Below is a small trained network, with its code and all its weights. Each question gives an input and a target symbol and asks what happens when units are switched off, that is, made to give their printed mean instead of their output.

import numpy as np


def w(rows, s, z=0):
    codes = np.array(rows[::2]) - 128.0
    scale = np.full(codes.shape[1], s)
    scale[-1] = z or s
    return codes * scale


def f(y):
    return np.maximum(y, 0)


def softmax(a):
    e = np.exp(a - a.max(-1, keepdims=True))
    return e / e.sum(-1, keepdims=True)


def log_softmax(a):
    a = a - a.max(-1, keepdims=True)
    return a - np.log(np.exp(a).sum(-1, keepdims=True))


def net(x, mask):
    ids = ['ΓΔαβεζηλτφω'.index(c) for c in x.split()]
    T = len(ids)
    res = E[ids] + P[:T]
    u = 0
    for l in range(3):
        r = res
        for j in range(2):
            rows = slice(2 * j, 2 * j + 2)
            q, k, v = (r @ M[l][rows].T for M in (Q, K, V))
            z = softmax(np.where(np.tri(T) > 0, q @ k.T / 2**0.5, -1e9)) @ v
            o = O[l][rows]
            res = res + np.where(mask[u + j], z, o[:, -1]) @ o[:, :-1]
        u += 2
        y = f(res @ A[l][:, :-1].T + A[l][:, -1])
        res = res + np.where(mask[u : u + 4], y, B[l][:, -1]) @ B[l][:, :-1]
        u += 4
    return log_softmax(res[-1] @ U[:, :-1].T + U[:, -1])


Q, K, V, O, A, B = {}, {}, {}, {}, {}, {}
E = w([
[156,125,133,172,155,200,157,95,122,130,62,102],'Γ',
[85,90,116,151,179,46,75,87,152,130,179,165],'Δ',
[155,114,105,163,193,161,81,83,128,119,159,152],'α',
[107,130,64,166,135,118,196,165,180,74,79,84],'β',
[109,56,87,124,56,104,154,109,183,188,139,149],'ε',
[187,181,151,181,138,87,127,123,130,164,159,178],'ζ',
[109,138,102,138,113,54,210,107,69,138,52,119],'η',
[249,63,99,107,170,103,150,81,96,102,83,118],'λ',
[138,122,215,106,127,139,129,125,67,181,144,105],'τ',
[154,68,193,146,137,130,133,189,202,117,146,94],'φ',
[35,167,162,138,161,119,180,149,143,128,176,112],'ω',
],0.017)
P = w([
[100,141,104,140,86,125,55,94,157,96,103,13],'0',
[62,134,50,132,150,88,37,201,151,179,9,133],'1',
[132,38,52,249,136,96,125,169,70,195,178,90],'2',
[152,141,120,159,72,190,134,113,151,156,104,133],'3',
[94,160,79,80,182,69,96,208,142,174,51,133],'4',
[130,58,89,233,166,72,201,134,68,177,177,91],'5',
[168,134,151,115,68,184,168,101,178,157,117,145],'6',
[128,186,114,41,204,52,144,196,143,177,73,123],'7',
[145,48,131,201,174,67,249,113,92,182,183,93],'8',
[171,139,182,84,91,176,211,78,202,144,127,159],'9',
[120,187,147,7,240,42,169,190,169,160,93,142],'10',
[117,74,156,205,162,71,212,132,59,114,175,129],'11',
[205,163,194,97,78,190,204,98,196,116,132,233],'12',
[102,165,116,27,188,50,98,216,155,162,75,117],'13',
],0.011)
Q[0] = w([
[174,65,161,254,221,86,228,113,140,253,187,104],'L0H1',
[172,188,88,64,120,118,73,77,134,141,175,128],'L0H1',
[142,174,152,90,173,162,142,160,192,210,71,128],'L0H2',
[147,110,122,80,201,30,94,146,101,177,116,96],'L0H2',
],0.0072)
K[0] = w([
[147,139,203,43,158,105,253,103,173,135,142,169],'L0H1',
[131,156,89,140,126,120,78,89,91,146,139,135],'L0H1',
[143,132,142,112,103,173,104,124,162,82,134,97],'L0H2',
[115,128,138,112,117,110,87,139,85,97,140,51],'L0H2',
],0.011)
V[0] = w([
[175,125,155,66,246,142,219,103,242,159,206,182],'L0H1',
[195,68,121,76,107,33,255,130,117,231,104,92],'L0H1',
[122,52,144,66,128,88,81,181,137,19,100,113],'L0H2',
[167,117,190,168,82,138,100,63,231,92,175,110],'L0H2',
],0.0049)
O[0] = w([
[169,98,70,127,98,173,101,224,92,119,161,251,247],'L0H1',
[69,147,131,163,72,129,19,151,44,38,91,188,255],'L0H1',
[133,130,118,59,171,104,181,132,130,130,160,31,72],'L0H2',
[69,91,100,111,45,197,2,170,147,172,167,76,156],'L0H2',
],0.0078,0.004)
A[0] = w([
[154,159,153,137,186,248,102,116,86,102,115,92,157],'L0N1',
[208,140,108,166,163,159,139,148,126,197,111,164,3],'L0N2',
[85,102,115,100,177,88,122,132,54,174,151,137,116],'L0N3',
[104,119,254,137,119,217,147,176,139,161,92,118,47],'L0N4',
],0.0077,0.0014)
B[0] = w([
[149,53,137,52,59,118,156,122,129,151,184,104,182],'L0N1',
[71,70,118,76,122,161,143,169,168,199,181,113,209],'L0N2',
[137,62,110,113,93,175,141,218,164,90,92,46,255],'L0N3',
[137,176,2,127,172,76,107,137,38,34,201,170,226],'L0N4',
],0.0083,0.0045)
Q[1] = w([
[100,174,165,48,143,118,138,171,160,134,110,98],'L1H1',
[145,178,148,76,126,125,98,92,171,138,89,138],'L1H1',
[115,81,114,206,118,135,182,120,83,119,169,136],'L1H2',
[146,144,248,152,135,124,132,82,149,109,138,143],'L1H2',
],0.014)
K[1] = w([
[130,154,58,222,183,94,118,95,124,154,143,20],'L1H1',
[185,136,37,177,133,92,98,105,122,245,104,97],'L1H1',
[90,133,215,107,79,169,173,254,106,72,144,238],'L1H2',
[114,42,77,250,161,68,125,157,62,202,102,140],'L1H2',
],0.0076)
V[1] = w([
[170,170,161,97,140,75,120,193,26,90,155,88],'L1H1',
[31,157,117,174,167,161,126,161,116,73,142,131],'L1H1',
[206,2,62,139,200,39,79,163,167,30,162,139],'L1H2',
[139,80,229,118,154,26,32,154,56,216,190,189],'L1H2',
],0.0052)
O[1] = w([
[189,240,164,150,65,70,150,172,208,146,125,93,121],'L1H1',
[79,64,88,57,126,111,157,212,194,60,135,103,253],'L1H1',
[151,5,239,91,83,43,192,162,143,61,111,112,168],'L1H2',
[187,114,84,120,139,2,129,71,82,252,173,109,52],'L1H2',
],0.0077,0.0041)
A[1] = w([
[144,67,101,212,127,121,93,191,138,80,227,54,36],'L1N1',
[158,122,111,119,1,144,170,53,161,134,67,151,76],'L1N2',
[65,82,105,210,138,65,164,198,157,122,51,148,4],'L1N3',
[83,119,29,35,228,48,182,160,105,68,91,108,199],'L1N4',
],0.0051,0.0037)
B[1] = w([
[162,188,89,146,142,172,254,126,85,186,98,120,193],'L1N1',
[173,180,109,71,48,184,140,44,66,115,92,99,149],'L1N2',
[195,92,135,87,225,182,105,127,58,87,154,76,203],'L1N3',
[130,118,125,155,90,98,61,155,203,217,151,210,246],'L1N4',
],0.0087,0.011)
Q[2] = w([
[172,118,124,254,103,155,158,76,98,97,184,152],'L2H1',
[77,143,102,106,79,105,119,134,101,105,169,175],'L2H1',
[156,98,108,228,99,162,224,71,119,108,212,132],'L2H2',
[151,98,110,34,147,160,77,116,96,148,154,82],'L2H2',
],0.0095)
K[2] = w([
[174,109,139,83,126,157,134,163,95,139,118,246],'L2H1',
[133,135,128,111,94,110,129,112,146,99,162,160],'L2H1',
[143,100,142,119,112,148,152,171,81,148,135,215],'L2H2',
[149,97,147,85,102,160,96,92,109,127,161,89],'L2H2',
],0.012)
V[2] = w([
[86,26,95,169,99,124,73,133,143,141,83,143],'L2H1',
[3,123,123,75,107,104,200,107,125,115,156,121],'L2H1',
[162,79,147,85,151,157,113,62,90,123,192,95],'L2H2',
[98,80,149,149,196,94,106,132,219,192,201,135],'L2H2',
],0.0076)
O[2] = w([
[136,198,183,230,97,113,149,101,163,116,126,82,253],'L2H1',
[146,157,11,167,148,91,140,43,205,92,191,135,207],'L2H1',
[174,83,170,137,161,156,102,99,132,116,254,132,129],'L2H2',
[38,136,165,96,54,89,168,108,105,89,161,159,156],'L2H2',
],0.01,0.0057)
A[2] = w([
[152,50,255,119,154,133,139,153,90,163,161,89,5],'L2N1',
[12,165,136,109,75,57,90,118,181,169,147,189,120],'L2N2',
[126,148,115,94,176,203,67,187,195,178,111,150,11],'L2N3',
[160,108,151,122,75,173,86,21,140,134,50,171,2],'L2N4',
],0.0066,0.005)
B[2] = w([
[132,253,129,28,199,152,114,61,207,164,150,180,180],'L2N1',
[209,72,125,179,180,159,140,85,91,118,33,208,248],'L2N2',
[196,211,173,149,74,112,189,52,32,121,166,29,192],'L2N3',
[153,117,93,135,90,37,160,130,230,154,228,129,156],'L2N4',
],0.0067,0.012)
U = w([
[178,87,98,167,176,191,134,100,31,57,143,114,80],'Γ',
[161,71,211,157,163,29,126,75,100,51,103,131,211],'Δ',
[72,142,140,78,157,160,84,122,184,108,174,171,158],'α',
[119,181,164,70,66,186,114,141,193,56,76,114,163],'β',
[151,165,102,185,91,77,53,164,239,174,153,142,97],'ε',
[109,143,205,145,118,188,42,163,127,241,46,177,191],'ζ',
[206,227,110,104,58,31,202,71,84,154,67,91,74],'η',
[213,161,150,64,163,97,198,105,200,146,88,143,2],'λ',
[113,137,24,107,171,22,115,79,3,205,205,142,124],'τ',
[109,56,101,100,123,133,200,234,209,184,133,101,176],'φ',
[128,170,36,104,200,132,134,108,150,122,91,197,107],'ω',
],0.0044)

Each question gives the input, a string of symbols that net reads in full, and the target symbol t.
The units are the heads (2 rows each of Q, K, V and O) and the neurons (one row each of A and B). Each row of codes is followed by its name. A weight is (code - 128) times the scale printed after its matrix; where a second scale follows, it is the last column's (O, A, B and U).
mask holds one flag per unit, layer by layer, with each layer's heads first. A switched-off unit (its flag False) gives its mean, the last column of its rows in O or B, instead of its output. The means were averaged over made-up inputs and are rounded, as every weight is.
A unit's drop is (log p(t) with every unit on - log p(t) with that unit switched off) / (log p(t) with every unit on - log p(t) with every unit switched off).
The circuit of an input: a set's keep is (log p(t) with only the set's units on - log p(t) with every unit switched off) / (log p(t) with every unit on - log p(t) with every unit switched off). Starting from the 12 units with the biggest drops (on a tie, the unit counted first), units are removed one at a time, each time the one whose removal leaves the highest keep (on an exact tie, the one counted first), for as long as the keep stays at least 0.8.
circuit, biggest first: the units of the circuit, biggest drop first
most important unit: the unit with the biggest drop
top k neurons: the k neurons with the biggest drops, biggest first
top k neurons in layer l: the k neurons of layer l with the biggest drops, biggest first
which heads matter: for each layer, one digit per head in row order, 1 if its drop is at least 0.15 and else 0, layers parted by /
input ω Γ α Γ, target Γ: circuit, biggest first	L1N4, L2H2
input β ε ω, target φ: which heads matter	00 / 10 / 00
input η Γ ζ ω α ω β, target β: circuit, biggest first	L1H2, L0N4, L1N2
input Γ β ω Γ, target Γ: circuit, biggest first	L0N1, L1N4, L2H2
input ζ Δ ε ω Γ ω ε Γ ω τ, target τ: top 2 neurons	L0N4, L1N4
input α Γ Γ ω Γ ζ Δ α, target α: which heads matter	10 / 10 / 01
input ω ε β τ Γ ε ω φ ε α ω λ, target φ: which heads matter	10 / 10 / 00
input ω λ τ η Γ ω ω Δ Γ Δ Δ ω β, target β: circuit, biggest first	L1H2, L2H2, L1N4
input λ α Γ ω ε Γ α τ τ ζ Δ Γ, target τ: circuit, biggest first	L1H2, L0N3, L0H1
input ε ζ ε ζ τ α τ ω Γ η ζ, target ε: most important unit	L2H1
input ε ω τ, target φ: circuit, biggest first	L0N3, L1H1, L2N2
input Δ ω ε Δ β, target Δ: which heads matter	10 / 01 / 01
input ω β ζ β β ω α ζ α ω ζ ω τ, target τ: top 2 neurons in layer 1	L1N4, L1N3
input ζ η ζ ε Δ, target ζ: circuit, biggest first	L2H1
input η Γ τ ε ε ω ω ω ζ η φ ω ω ε, target η: circuit, biggest first	L2N3, L2H2, L1H2
input Γ φ ω ε Γ ζ Γ τ τ ω φ, target Γ: which heads matter	10 / 01 / 01
input ζ α α ε ω ω ω τ φ ζ ε ε, target τ: circuit, biggest first	L1H2, L0H1, L0N2
input α ζ ω ε ω ω η ζ φ Γ Δ, target α: which heads matter	10 / 10 / 01
input ω ε Δ ε ε ω ω ω ω Γ η α Γ λ, target ω: circuit, biggest first	L2H1, L0H1, L1H2
input η ε λ ε ε η ω λ, target η: most important unit	L2N3
input Γ ω α ω ω ω ω Δ, target Γ: top 2 neurons	L2N3, L0N1
input τ η β η ω η Γ ω ζ ε Γ ε Γ ε, target τ: top 3 neurons	L1N4, L2N3, L0N1
input ζ ω τ α ε ζ Γ α, target ζ: top 2 neurons in layer 1	L1N3, L1N1
input ω λ η ω ω τ ω Γ, target ω: top 3 neurons	L2N2, L1N3, L0N3
input α Γ ε ζ ω ε ε λ Δ Δ ω Γ, target φ: which heads matter	10 / 10 / 00
input ε ω λ ε ω η Γ ε ω ε τ ζ, target η: top 3 neurons in layer 0	L0N3, L0N2, L0N1
input ε ε ε ε, target ε: top 3 neurons in layer 1	L1N3, L1N1, L1N2
input ω ε Δ Δ ε ε ω φ ω ω τ ω λ, target λ: top 2 neurons in layer 2	L2N1, L2N4
